Read these off the table that follows.
1) Give the entry just left of 25.02.
2) Give the entry just right of -6.73.
3) Give the entry just left of the centre entry.
4) Give the entry just right of -6.29.
5) Give the largest entry.
6) Give the entry just left of 2.42.
7) Give the second smallest entry.
8) Give the entry just right of -7.48.
[[-2.58, -17.08, 3.20, -7.68, -5.63, 0.82, -13.37, 1.37, -6.49, 10.83, -17.54, -9.22, 1.61], [-7.48, -12.42, 3.66, -8.25, -3.68, -4.75, -19.55, 10.21, -8.27, 1.09, -22.95, -6.73, -4.37], [-5.17, -5.89, 6.53, 15.34, -10.89, 5.82, 9.02, 13.60, 8.93, -2.79, -10.26, -0.33, 5.04], [1.68, -5.29, 0.68, 5.69, 6.10, -7.10, -1.69, 8.39, 2.63, -2.64, -9.06, 2.42, 9.28], [16.40, 0.56, -2.24, -2.95, 16.06, -0.29, -2.88, 9.41, 1.85, 6.76, 11.68, -0.63, 0.17], [-1.86, 1.85, -2.43, 1.74, 4.71, 2.73, 10.97, 10.41, 25.02, 8.99, 11.72, -7.56, -0.67], [8.71, -2.99, 1.37, 6.06, 8.77, -10.51, 2.64, 6.32, -2.58, -8.55, -2.62, -6.29, 9.99]]
1) 10.41
2) -4.37
3) -7.10
4) 9.99
5) 25.02
6) -9.06
7) -19.55
8) -12.42

Questions about the grid below. Counting starts at 1.
1) Give the entry in the bottom-right corner.
2) Give the entry at row 1, column 1.
3) Give the entry in row 2 and column 1.
4) Give the centre entry.
5  6  4  5  5  4  6  4  4
4  4  4  4  5  6  6  5  4
4  4  4  4  5  7  6  5  4
4  3  5  4  4  5  4  5  4
4  4  4  4  4  5  4  5  4
4  4  4  4  5  6  5  5  4
5  5  4  5  5  4  5  4  5
5  6  4  4  5  4  6  4  4
5  6  5  5  5  2  4  4  5
5  4  5  5  4  3  2  5  5
5  3  5  5  4  3  2  5  5
5  6  4  4  5  5  7  4  4
5  7  4  4  5  4  7  4  4
1) 4
2) 5
3) 4
4) 5

W =
-16  -22   30   -2    2   15   20   19   24   11  -18   18   20  -18
 21    6  -13   -2   -4  -11  -11   -6   -6   -8    4   -5   -9    5
-10   20  -29   -9   -9  -11  -29    1  -23  -16   16   -8  -32  -14
-24   10   -2   -7   13    7    2   10   15   14   -7   21    0    9
 25   -3    5    5  -19   -9  -26   -1   -1  -56    5   11   -8   14
  3  -23   21    9    8   18   36   11    1   11   -3   -3   19  -15
 16   14  -19   -1   -7  -11  -20   -6  -17  -21   13   -7  -21    5
 -8    4   -6   -5   10   12   23    9   -4   29    0   -7   16   -9
 13   25  -41   -2  -17  -44  -35  -17  -43  -43   31  -18   -1   -5
-10  -12   20   -3   13   33   30   28   27   30  -19   26   16   15
Which number is the entry in the top-right corner? -18
Which number is the entry just left of the smallest entry? -1
The bottom entry of the column that holds the smallest entry is 30
The entry just right of the smallest entry -> 5
The last entry, reading row by row is 15
The 2nd-last entry, reading row by row: 16
The entry directly below the largest entry is -20
Which number is the second entry on the main diagonal? 6
The smallest entry in the first column: -24
Which number is the third-last entry, reading row by row? 26
The smallest entry in the first row -> -22
Which number is the first entry, reading row by row? -16
Which number is the smallest entry in the last row? -19
Which number is the last entry in the row that holds the largest entry? -15
Which number is the entry just right of the largest entry? 11
The entry just left of the largest entry: 18
The 4th entry, reading row by row is -2
The entry just right of 23 is 9
The third entry, reading row by row is 30
The bottom entry of the column that holds the largest entry: 30
The entry directly below the smallest entry is 11
Which number is the entry just right of 12? 23
The entry directly above 29 -> -21
The largest entry in the first column -> 25
The top entry of the column that holds the largest entry -> 20
The entry directly below 8 is -7

Questions about the grid below. Indices start at 1.
1) Give the entry in the bottom-left corner.
2) Give the entry in row 1 and column 3.
3) Give the entry directly below 61.
4) Give the entry directly above the smallest entry.
5) Give the entry in the top-left corner.
6) Give the entry in the top-right corner.
7) Give the entry just right of 106.
[[197  61 181  72 106 103 152 103 120 171  97 108]
 [199  57 195  56  65  64 202  67  58 204  57  60]]
1) 199
2) 181
3) 57
4) 72
5) 197
6) 108
7) 103
